In the rows, zero is written as 128.
Each row has a class, written after it.
[161, 96, 162, 82, 145, 194, 155, 123, 91, 127, 115, 117, 147, 116, 117, 115, 172, 181, 113, 150, 107, 98, 149, 97, 143, 152, 161, 72, 121, 131, 181, 129]
bise
[108, 122, 137, 169, 152, 68, 143, 108, 182, 67, 161, 149, 145, 154, 88, 120, 122, 172, 71, 161, 138, 213, 127, 123, 164, 180, 141, 156, 109, 148, 116, 105]
Zefi
[163, 93, 134, 103, 135, 110, 125, 135, 105, 127, 163, 146, 124, 162, 139, 157, 97, 153, 129, 135, 124, 160, 125, 122, 127, 147, 155, 84, 103, 173, 127, 116]
Guvo
[128, 100, 114, 108, 166, 90, 124, 150, 135, 136, 174, 139, 174, 126, 149, 157, 92, 100, 110, 128, 134, 144, 143, 124, 95, 143, 191, 79, 92, 166, 146, 190]
kamu
[155, 92, 151, 83, 126, 203, 136, 114, 115, 102, 73, 118, 135, 134, 96, 101, 160, 178, 117, 154, 114, 110, 154, 91, 172, 159, 110, 157, 141, 108, 189, 120]
rari
[105, 111, 143, 103, 155, 190, 103, 162, 117, 149, 105, 97, 117, 63, 89, 88, 150, 146, 89, 141, 95, 83, 141, 119, 110, 102, 100, 110, 115, 176, 110, 175]
bise
[154, 89, 167, 111, 142, 156, 122, 119, 149, 112, 126, 130, 143, 95, 106, 130, 165, 139, 119, 170, 135, 129, 131, 137, 131, 155, 107, 152, 106, 148, 143, 134]
kamu
[89, 122, 131, 131, 157, 139, 159, 95, 186, 145, 136, 74, 105, 117, 119, 111, 91, 150, 128, 121, 104, 86, 125, 142, 127, 111, 83, 176, 161, 127, 106, 158]
Zefi
[66, 74, 130, 106, 157, 139, 123, 114, 199, 144, 130, 118, 98, 92, 146, 96, 38, 194, 93, 168, 79, 129, 121, 170, 99, 121, 64, 186, 149, 172, 81, 169]
Guvo
[146, 130, 116, 113, 93, 146, 113, 111, 153, 129, 136, 135, 115, 141, 140, 127, 87, 138, 125, 150, 111, 131, 111, 143, 135, 91, 125, 146, 153, 137, 120, 147]
Fev
[49, 107, 99, 102, 181, 87, 143, 115, 162, 164, 136, 73, 161, 161, 121, 79, 23, 179, 95, 124, 137, 165, 140, 134, 114, 185, 87, 184, 119, 131, 105, 156]
Kunuf
[144, 136, 130, 141, 118, 155, 139, 102, 163, 108, 109, 130, 110, 151, 137, 138, 124, 139, 132, 139, 141, 114, 120, 138, 157, 140, 118, 155, 141, 121, 148, 124]
mozu
[111, 117, 132, 107, 149, 137, 122, 108, 143, 106, 131, 134, 157, 123, 101, 133, 145, 122, 142, 115, 136, 122, 143, 107, 135, 177, 129, 178, 118, 125, 183, 140]
Guvo
[134, 153, 151, 88, 109, 151, 167, 100, 109, 98, 116, 98, 107, 136, 95, 168, 186, 158, 155, 125, 111, 129, 142, 109, 167, 124, 92, 107, 150, 114, 191, 72]
Favag
[103, 71, 154, 142, 109, 116, 70, 137, 136, 125, 127, 118, 154, 139, 123, 82, 168, 136, 104, 148, 136, 141, 127, 122, 142, 149, 118, 134, 101, 138, 116, 114]
Kunuf
[170, 95, 162, 127, 116, 158, 96, 119, 117, 111, 139, 135, 133, 105, 116, 115, 166, 149, 112, 160, 114, 110, 122, 116, 126, 105, 127, 136, 124, 144, 140, 120]
Zefi
[116, 103, 159, 107, 138, 120, 106, 136, 120, 116, 137, 157, 182, 117, 119, 131, 160, 120, 98, 172, 128, 147, 141, 126, 143, 162, 147, 126, 103, 171, 118, 142]
kamu
[121, 155, 147, 99, 107, 185, 144, 101, 128, 136, 80, 91, 128, 131, 102, 83, 170, 190, 134, 146, 116, 91, 131, 102, 130, 99, 88, 184, 149, 107, 165, 118]
Kunuf
[62, 127, 114, 133, 142, 81, 179, 105, 176, 110, 120, 110, 120, 129, 121, 122, 127, 175, 121, 117, 104, 157, 150, 129, 126, 116, 105, 143, 176, 88, 133, 126]
rari
[112, 98, 160, 135, 110, 133, 110, 120, 118, 138, 129, 188, 151, 126, 106, 105, 144, 131, 112, 142, 121, 122, 139, 120, 135, 141, 169, 132, 122, 122, 112, 116]
Zefi
[104, 69, 140, 135, 131, 83, 122, 152, 140, 99, 153, 124, 113, 182, 138, 150, 92, 133, 113, 133, 153, 193, 121, 122, 180, 184, 154, 76, 67, 193, 116, 107]
Favag
[153, 82, 115, 45, 137, 148, 136, 106, 111, 170, 176, 122, 168, 194, 156, 152, 28, 149, 124, 129, 104, 128, 130, 135, 143, 161, 187, 102, 125, 146, 168, 157]
Fev
[140, 114, 128, 93, 146, 177, 138, 120, 130, 133, 137, 165, 118, 121, 129, 134, 121, 138, 110, 148, 103, 135, 153, 135, 133, 157, 136, 103, 132, 136, 185, 149]
Fev
[138, 69, 154, 111, 110, 172, 115, 108, 139, 132, 124, 161, 140, 135, 113, 91, 132, 127, 126, 168, 91, 121, 135, 132, 155, 127, 155, 164, 135, 136, 176, 156]
Fev
[109, 110, 153, 125, 121, 138, 96, 113, 123, 153, 139, 127, 155, 120, 111, 135, 156, 89, 130, 116, 130, 103, 136, 129, 137, 146, 121, 134, 120, 112, 142, 128]
Zefi
[59, 105, 110, 124, 150, 119, 125, 135, 198, 139, 125, 157, 140, 49, 150, 129, 84, 109, 105, 134, 126, 119, 152, 157, 67, 126, 141, 128, 138, 110, 117, 206]
kamu
[115, 116, 104, 121, 139, 130, 87, 165, 128, 142, 169, 194, 114, 161, 129, 138, 61, 160, 69, 96, 95, 153, 132, 140, 129, 137, 160, 72, 109, 156, 119, 129]
bise
[104, 160, 149, 178, 110, 87, 101, 144, 172, 122, 160, 184, 130, 111, 80, 127, 228, 85, 98, 136, 81, 122, 137, 115, 103, 81, 166, 88, 123, 188, 113, 151]
Guvo
[116, 81, 148, 125, 120, 122, 104, 115, 145, 142, 141, 150, 157, 118, 117, 126, 123, 83, 120, 136, 119, 117, 142, 131, 125, 166, 135, 113, 114, 132, 139, 139]
Favag
[131, 116, 157, 110, 116, 182, 103, 132, 127, 132, 126, 177, 136, 137, 110, 120, 140, 167, 108, 125, 120, 104, 116, 113, 145, 135, 168, 146, 94, 155, 156, 125]
bise
[107, 163, 111, 134, 153, 121, 141, 121, 164, 114, 148, 105, 117, 128, 133, 154, 139, 114, 136, 98, 110, 98, 113, 128, 125, 89, 121, 155, 139, 148, 139, 166]
rari
[122, 105, 132, 107, 182, 189, 185, 137, 129, 132, 108, 106, 141, 125, 118, 61, 140, 174, 110, 167, 86, 109, 151, 96, 103, 128, 148, 146, 109, 153, 226, 194]
Guvo
[132, 85, 143, 116, 169, 145, 122, 109, 134, 104, 130, 137, 162, 105, 133, 105, 112, 135, 125, 168, 140, 131, 130, 121, 126, 194, 117, 185, 105, 157, 133, 154]
Guvo
[104, 89, 157, 106, 153, 137, 120, 118, 125, 135, 110, 136, 177, 93, 140, 112, 136, 110, 128, 168, 150, 126, 148, 130, 128, 179, 101, 176, 110, 138, 137, 158]
kamu
[115, 147, 154, 108, 101, 169, 160, 107, 123, 134, 101, 132, 113, 124, 118, 140, 166, 166, 145, 118, 139, 98, 139, 108, 137, 118, 144, 119, 139, 90, 160, 103]
Zefi
[92, 113, 160, 143, 131, 131, 141, 98, 141, 157, 110, 194, 135, 130, 119, 92, 153, 129, 138, 133, 130, 120, 154, 125, 123, 173, 132, 157, 128, 98, 148, 120]
Kunuf
[104, 141, 115, 146, 153, 72, 130, 140, 109, 119, 176, 146, 171, 193, 165, 136, 156, 153, 119, 93, 163, 130, 126, 109, 127, 168, 165, 104, 108, 165, 102, 89]
mozu
[107, 115, 136, 143, 167, 107, 136, 139, 128, 116, 151, 147, 103, 125, 109, 133, 176, 157, 146, 87, 136, 116, 140, 114, 108, 118, 130, 148, 118, 170, 146, 109]
mozu
[143, 159, 121, 157, 133, 110, 116, 140, 127, 119, 143, 110, 78, 127, 90, 130, 139, 152, 141, 89, 133, 143, 109, 119, 118, 66, 65, 165, 121, 155, 125, 110]
bise
[102, 138, 134, 131, 120, 148, 134, 143, 174, 108, 139, 193, 134, 136, 90, 110, 182, 214, 65, 129, 102, 126, 135, 121, 101, 114, 200, 114, 116, 144, 165, 109]
mozu
[175, 126, 148, 117, 134, 150, 117, 144, 88, 146, 130, 129, 126, 125, 94, 163, 164, 95, 137, 130, 151, 116, 127, 128, 123, 134, 156, 86, 86, 171, 132, 131]
mozu
[105, 130, 147, 103, 156, 140, 171, 122, 144, 108, 96, 113, 136, 56, 89, 135, 145, 137, 138, 164, 158, 145, 141, 130, 109, 138, 126, 160, 110, 132, 128, 165]
kamu
[83, 152, 112, 126, 157, 113, 142, 133, 123, 127, 135, 146, 145, 130, 110, 140, 112, 106, 105, 118, 99, 157, 153, 123, 146, 136, 155, 100, 127, 126, 179, 172]
bise
[68, 124, 120, 168, 100, 94, 118, 136, 177, 134, 120, 52, 128, 129, 129, 89, 126, 135, 127, 115, 127, 124, 99, 128, 127, 54, 111, 156, 133, 126, 102, 163]
bise
[79, 104, 131, 131, 139, 98, 104, 156, 183, 147, 154, 99, 138, 98, 84, 116, 142, 143, 86, 112, 122, 119, 110, 135, 78, 93, 146, 129, 94, 177, 65, 160]
rari
[79, 177, 107, 87, 164, 111, 179, 110, 140, 198, 155, 96, 125, 158, 136, 176, 43, 146, 148, 68, 124, 121, 119, 134, 100, 100, 134, 147, 114, 139, 187, 173]
bise
[157, 88, 140, 97, 159, 180, 131, 141, 114, 127, 108, 128, 128, 98, 103, 91, 136, 173, 92, 163, 97, 112, 145, 109, 106, 121, 118, 132, 122, 156, 148, 156]
rari
[117, 85, 136, 149, 148, 145, 107, 130, 148, 109, 134, 180, 130, 117, 86, 116, 143, 124, 107, 132, 123, 146, 134, 154, 133, 165, 144, 163, 103, 119, 162, 127]
mozu
[148, 135, 128, 124, 116, 164, 121, 107, 175, 120, 122, 124, 108, 137, 132, 157, 114, 134, 111, 144, 116, 107, 121, 151, 147, 127, 118, 126, 147, 133, 144, 139]
mozu
[161, 91, 120, 132, 169, 127, 132, 101, 154, 125, 138, 47, 112, 93, 98, 117, 126, 147, 158, 102, 151, 94, 128, 137, 87, 125, 40, 192, 150, 115, 124, 125]
mozu
[128, 152, 116, 120, 138, 159, 161, 112, 186, 133, 130, 94, 72, 116, 105, 145, 77, 131, 135, 115, 105, 96, 117, 144, 118, 103, 85, 136, 143, 143, 123, 150]
Favag
[98, 94, 118, 93, 106, 131, 119, 107, 187, 173, 121, 140, 140, 153, 107, 103, 51, 165, 75, 135, 81, 129, 164, 134, 117, 147, 151, 93, 164, 92, 133, 155]
Kunuf
[140, 157, 116, 179, 136, 109, 149, 120, 160, 139, 146, 160, 109, 139, 130, 115, 134, 97, 148, 108, 127, 119, 122, 123, 90, 95, 163, 128, 118, 112, 163, 165]
Kunuf
[156, 51, 166, 126, 106, 114, 107, 112, 111, 113, 134, 109, 173, 152, 117, 112, 149, 103, 130, 167, 138, 151, 131, 114, 168, 180, 126, 113, 102, 136, 145, 103]
Favag
[117, 109, 166, 134, 103, 159, 104, 141, 102, 149, 100, 133, 119, 108, 91, 115, 242, 122, 133, 123, 131, 98, 148, 129, 129, 122, 100, 103, 126, 120, 135, 85]
mozu
[143, 129, 146, 121, 140, 178, 141, 137, 129, 133, 127, 122, 104, 85, 88, 109, 178, 124, 112, 150, 78, 92, 139, 125, 103, 95, 102, 96, 127, 154, 156, 143]
Favag
[133, 85, 173, 112, 132, 118, 141, 92, 133, 104, 124, 143, 163, 132, 93, 142, 178, 138, 138, 145, 137, 146, 136, 110, 160, 173, 151, 165, 113, 126, 165, 111]
rari
[177, 123, 151, 113, 135, 165, 160, 118, 113, 89, 104, 102, 125, 126, 84, 122, 202, 160, 121, 158, 112, 125, 140, 99, 157, 131, 122, 113, 135, 127, 156, 115]
rari
[112, 141, 167, 109, 139, 164, 164, 107, 111, 148, 101, 158, 133, 132, 116, 122, 185, 148, 156, 126, 126, 93, 130, 105, 131, 123, 131, 191, 114, 141, 181, 126]
rari
[118, 128, 119, 93, 162, 119, 138, 124, 157, 130, 158, 96, 121, 135, 109, 156, 92, 156, 123, 109, 117, 127, 131, 145, 127, 132, 85, 146, 139, 153, 103, 134]
kamu
[124, 183, 126, 146, 133, 119, 144, 101, 146, 98, 128, 57, 107, 132, 129, 120, 165, 159, 162, 126, 144, 123, 91, 121, 128, 73, 57, 208, 135, 135, 137, 119]
Kunuf
